Here is a tiny trained network, its code and every weight. The questions are about switching its units off for an input and a target symbol, where a switched-off unit gives its printed mean instead of its output.

import numpy as np


def w(rows, s, z=0):
    codes = np.array(rows[::2]) - 128.0
    scale = np.full(codes.shape[1], s)
    scale[-1] = z or s
    return codes * scale


def norm(h):
    return h / np.sqrt((h * h).mean(-1, keepdims=True) + 1e-5)


def f(y):
    return y / 2 * (1 + np.tanh(0.7978845608 * (y + 0.044715 * y**3)))


def softmax(a):
    e = np.exp(a - a.max(-1, keepdims=True))
    return e / e.sum(-1, keepdims=True)


def log_softmax(a):
    a = a - a.max(-1, keepdims=True)
    return a - np.log(np.exp(a).sum(-1, keepdims=True))


def net(x, mask):
    ids = ['βμξπτω'.index(c) for c in x.split()]
    T = len(ids)
    res = E[ids] + P[:T]
    u = 0
    for l in range(2):
        r = norm(res)
        for j in range(3):
            rows = slice(3 * j, 3 * j + 3)
            q, k, v = (r @ M[l][rows].T for M in (Q, K, V))
            z = softmax(np.where(np.tri(T) > 0, q @ k.T / 3**0.5, -1e9)) @ v
            o = O[l][rows]
            res = res + np.where(mask[u + j], z, o[:, -1]) @ o[:, :-1]
        u += 3
        y = f(norm(res) @ A[l][:, :-1].T + A[l][:, -1])
        res = res + np.where(mask[u : u + 16], y, B[l][:, -1]) @ B[l][:, :-1]
        u += 16
    return log_softmax(norm(res)[-1] @ U[:, :-1].T + U[:, -1])


Q, K, V, O, A, B = {}, {}, {}, {}, {}, {}
E = w([
[61,69,111,133,82,141,33],'β',
[203,79,202,159,87,104,45],'μ',
[128,61,56,219,65,154,150],'ξ',
[179,101,43,72,5,134,115],'π',
[129,151,218,107,43,150,165],'τ',
[173,77,141,146,139,66,206],'ω',
],0.011)
P = w([
[102,28,139,71,226,232,152],'0',
[120,44,155,119,128,153,134],'1',
[126,91,152,140,107,128,131],'2',
[113,138,139,146,106,101,135],'3',
[105,182,128,159,108,77,132],'4',
[101,219,126,179,107,51,123],'5',
[81,234,131,205,70,2,118],'6',
],0.0081)
Q[0] = w([
[100,112,150,146,43,127,104],'L0H0',
[198,82,111,134,134,191,104],'L0H0',
[129,155,151,88,157,213,148],'L0H0',
[148,138,166,105,172,117,140],'L0H1',
[90,131,129,136,87,6,129],'L0H1',
[153,134,178,158,101,100,134],'L0H1',
[95,104,135,181,83,46,105],'L0H2',
[140,100,115,181,177,162,125],'L0H2',
[135,123,137,98,155,147,53],'L0H2',
],0.013)
K[0] = w([
[199,183,127,171,151,10,201],'L0H0',
[115,68,188,50,169,187,191],'L0H0',
[91,2,81,93,182,153,108],'L0H0',
[112,75,92,142,147,249,108],'L0H1',
[127,250,111,197,95,67,101],'L0H1',
[88,148,96,136,20,82,128],'L0H1',
[128,249,98,160,39,73,148],'L0H2',
[145,107,158,11,96,214,137],'L0H2',
[129,60,115,117,150,185,226],'L0H2',
],0.0081)
V[0] = w([
[187,133,105,79,122,117,217],'L0H0',
[208,129,120,128,175,6,254],'L0H0',
[62,171,212,157,99,167,213],'L0H0',
[85,138,90,190,125,144,114],'L0H1',
[87,92,49,143,118,156,99],'L0H1',
[150,120,216,125,160,84,219],'L0H1',
[163,190,134,35,85,152,131],'L0H2',
[138,148,106,181,119,154,239],'L0H2',
[248,135,89,145,134,104,209],'L0H2',
],0.0092)
O[0] = w([
[188,71,173,130,159,100,154,122],'L0H0',
[201,43,155,173,162,198,154,171],'L0H0',
[182,140,161,2,138,165,74,143],'L0H0',
[117,144,156,93,134,140,153,157],'L0H1',
[133,168,198,141,110,108,191,205],'L0H1',
[134,101,98,138,128,171,46,78],'L0H1',
[89,86,69,70,194,8,93,1],'L0H2',
[76,51,189,72,100,157,153,103],'L0H2',
[69,36,152,173,86,116,101,67],'L0H2',
],0.0096,0.0039)
A[0] = w([
[95,165,174,11,138,53,146,3],'L0N0',
[117,74,45,175,105,125,139,59],'L0N1',
[84,113,142,164,77,254,152,129],'L0N2',
[50,135,171,163,146,27,160,102],'L0N3',
[57,181,91,122,165,251,175,102],'L0N4',
[100,121,140,166,195,107,169,89],'L0N5',
[138,183,148,104,163,222,159,121],'L0N6',
[149,138,84,155,184,98,65,130],'L0N7',
[194,224,191,117,178,103,164,173],'L0N8',
[199,46,145,179,192,205,139,167],'L0N9',
[36,91,193,106,98,82,109,138],'L0N10',
[119,160,139,84,172,74,99,142],'L0N11',
[139,156,169,114,132,166,132,63],'L0N12',
[153,131,176,90,192,108,195,73],'L0N13',
[57,78,102,102,154,142,90,187],'L0N14',
[92,77,94,185,152,169,168,58],'L0N15',
],0.0092,0.0055)
B[0] = w([
[207,111,157,203,137,138,45,152],'L0N0',
[88,114,135,140,127,83,91,134],'L0N1',
[95,129,174,85,101,103,95,228],'L0N2',
[104,74,55,147,171,186,183,172],'L0N3',
[160,128,202,127,65,84,79,152],'L0N4',
[165,131,96,128,166,108,137,122],'L0N5',
[196,137,167,160,109,80,112,158],'L0N6',
[113,165,123,131,60,153,154,144],'L0N7',
[239,92,133,156,117,220,141,205],'L0N8',
[104,154,121,190,200,60,110,253],'L0N9',
[168,2,150,124,134,109,162,161],'L0N10',
[175,88,129,135,92,156,107,153],'L0N11',
[158,116,140,140,117,102,134,127],'L0N12',
[99,167,107,161,178,66,179,125],'L0N13',
[138,66,106,72,129,131,142,140],'L0N14',
[159,141,143,94,132,86,37,143],'L0N15',
],0.009,0.0073)
Q[1] = w([
[164,82,160,217,154,148,84],'L1H0',
[180,51,109,8,145,65,138],'L1H0',
[148,3,144,113,158,177,73],'L1H0',
[46,122,117,42,144,49,129],'L1H1',
[175,108,77,176,160,170,203],'L1H1',
[168,138,98,61,150,116,61],'L1H1',
[156,117,111,68,134,205,215],'L1H2',
[91,166,153,162,44,189,55],'L1H2',
[101,225,164,105,204,148,60],'L1H2',
],0.0072)
K[1] = w([
[146,84,146,195,178,91,157],'L1H0',
[205,87,90,1,140,190,119],'L1H0',
[160,83,156,44,201,75,201],'L1H0',
[62,112,160,118,192,93,100],'L1H1',
[234,172,130,97,111,85,128],'L1H1',
[58,167,104,112,161,180,89],'L1H1',
[169,151,137,138,140,85,183],'L1H2',
[160,144,123,115,77,201,71],'L1H2',
[95,191,85,76,109,117,91],'L1H2',
],0.0075)
V[1] = w([
[135,101,169,108,132,184,178],'L1H0',
[139,195,105,86,104,130,163],'L1H0',
[189,101,153,185,155,117,170],'L1H0',
[59,136,141,119,194,205,69],'L1H1',
[162,126,84,112,115,120,134],'L1H1',
[168,121,123,159,159,251,177],'L1H1',
[47,148,135,166,123,21,59],'L1H2',
[28,76,99,129,160,75,159],'L1H2',
[187,47,80,156,1,83,68],'L1H2',
],0.005)
O[1] = w([
[130,169,102,150,145,154,69,123],'L1H0',
[110,1,190,151,170,184,79,76],'L1H0',
[63,128,56,126,108,68,106,208],'L1H0',
[205,122,118,197,109,74,112,34],'L1H1',
[102,124,140,141,86,149,130,122],'L1H1',
[120,136,138,107,100,79,98,183],'L1H1',
[211,113,101,120,100,113,196,116],'L1H2',
[183,146,136,161,117,175,106,19],'L1H2',
[66,138,115,106,100,161,224,254],'L1H2',
],0.0053,0.0029)
A[1] = w([
[167,73,82,105,168,154,151,115],'L1N0',
[218,148,145,142,122,117,208,103],'L1N1',
[57,44,157,70,113,49,89,57],'L1N2',
[162,118,121,12,188,86,29,107],'L1N3',
[110,120,138,218,75,155,210,114],'L1N4',
[33,135,96,50,106,160,125,124],'L1N5',
[88,227,161,81,82,188,125,79],'L1N6',
[95,149,86,163,113,152,191,106],'L1N7',
[157,187,124,14,92,64,122,125],'L1N8',
[169,129,192,171,142,173,40,94],'L1N9',
[136,76,140,199,224,98,108,1],'L1N10',
[138,108,121,178,143,167,128,85],'L1N11',
[156,255,106,141,216,82,93,75],'L1N12',
[132,165,87,148,131,135,169,92],'L1N13',
[82,91,138,173,160,159,53,78],'L1N14',
[163,147,69,131,189,77,140,109],'L1N15',
],0.0095,0.0093)
B[1] = w([
[111,102,114,171,139,134,96,145],'L1N0',
[117,115,135,124,147,192,179,182],'L1N1',
[150,161,108,191,145,220,132,146],'L1N2',
[23,106,141,143,164,137,254,172],'L1N3',
[63,163,121,89,172,138,128,254],'L1N4',
[180,100,147,69,110,38,31,145],'L1N5',
[182,122,144,191,132,64,112,197],'L1N6',
[150,173,131,62,168,171,91,162],'L1N7',
[168,137,71,64,112,179,71,168],'L1N8',
[114,83,72,124,183,129,159,191],'L1N9',
[168,155,162,59,30,219,81,174],'L1N10',
[149,91,103,118,139,165,109,131],'L1N11',
[125,181,42,168,208,34,96,152],'L1N12',
[161,147,107,75,127,164,114,136],'L1N13',
[149,52,103,89,145,92,117,144],'L1N14',
[89,167,128,125,179,141,165,135],'L1N15',
],0.0085,0.0065)
U = w([
[103,150,243,131,40,144,174,4],'β',
[230,55,98,74,97,186,51,153],'μ',
[200,233,78,184,135,255,148,123],'ξ',
[68,124,44,49,155,180,171,126],'π',
[155,58,109,211,213,85,152,204],'τ',
[128,204,74,134,105,66,50,190],'ω',
],0.0055,0.0015)

Each question gives the input, a string of symbols that net reads in full, and the target symbol t.
The units are the heads (3 rows each of Q, K, V and O) and the neurons (one row each of A and B). Each row of codes is followed by its name. A weight is (code - 128) times the scale printed after its matrix; where a second scale follows, it is the last column's (O, A, B and U).
mask holds one flag per unit, layer by layer, with each layer's heads first. A switched-off unit (its flag False) gives its mean, the last column of its rows in O or B, instead of its output. The means were averaged over made-up inputs and are rounded, as every weight is.
A unit's drop is (log p(t) with every unit on - log p(t) with that unit switched off) / (log p(t) with every unit on - log p(t) with every unit switched off).
The circuit of an input: a set's keep is (log p(t) with only the set's units on - log p(t) with every unit switched off) / (log p(t) with every unit on - log p(t) with every unit switched off). Starting from the 12 units with the biggest drops (on a tie, the unit counted first), units are removed one at a time, each time the one whose removal leaves the highest keep (on an exact tie, the one counted first), for as long as the keep stays at least 0.8.
units of the circuit, in order: the units of the circuit, biggest drop first
k most important neurons: the k neurons with the biggest drops, biggest first
which heads matter: for each layer, one digit per head in row order, 1 if its drop is at least 0.15 and else 0, layers parted by /
input β τ β ξ, target μ: units of the circuit, in order -> L0H0
input β μ π β, target τ: units of the circuit, in order -> L0H2, L0N10
input π τ ξ β μ ξ, target ω: which heads matter -> 100 / 000
input β τ τ, target μ: units of the circuit, in order -> L0H0, L1N8
input ω ω β τ μ μ τ, target ω: which heads matter -> 010 / 000
input ω μ τ, target ω: units of the circuit, in order -> L0H1, L0H2, L0N8
input ξ τ π β β ω μ, target μ: which heads matter -> 111 / 000
input β μ β μ, target ξ: units of the circuit, in order -> L0H2, L0N8, L0H0
input τ μ ω π ξ, target τ: units of the circuit, in order -> L0H0, L0N9
input ξ β τ τ, target π: units of the circuit, in order -> L0H1, L1N3, L0H2
input ω τ ω μ π, target τ: units of the circuit, in order -> L0H0, L0H2
input ω μ τ ω, target π: which heads matter -> 111 / 000
input μ β β ω β ω τ, target τ: which heads matter -> 100 / 000
input β ω β β, target τ: units of the circuit, in order -> L0H0
input ξ ξ ξ, target β: which heads matter -> 001 / 000
input β μ π, target π: units of the circuit, in order -> L0H0, L1N4
input β β β ξ ξ π, target β: which heads matter -> 001 / 000
input ξ π ω β β β π, target π: which heads matter -> 100 / 000
input τ μ ξ π β, target π: units of the circuit, in order -> L0H0, L0N3, L1N4
input ω β ω μ ξ, target ω: which heads matter -> 000 / 100
input ξ ω μ ω ω ω, target μ: which heads matter -> 011 / 000
input ξ β β ξ β, target β: units of the circuit, in order -> L0H1
input π β μ μ, target ω: which heads matter -> 010 / 000
input β μ μ ω τ μ, target π: which heads matter -> 111 / 000
input ξ τ ξ π β β, target π: which heads matter -> 110 / 000
input τ π π μ μ τ, target μ: which heads matter -> 010 / 000
input μ ξ π, target β: most important neuron -> L0N9
input β μ μ, target ξ: 2 most important neurons -> L0N9, L0N2
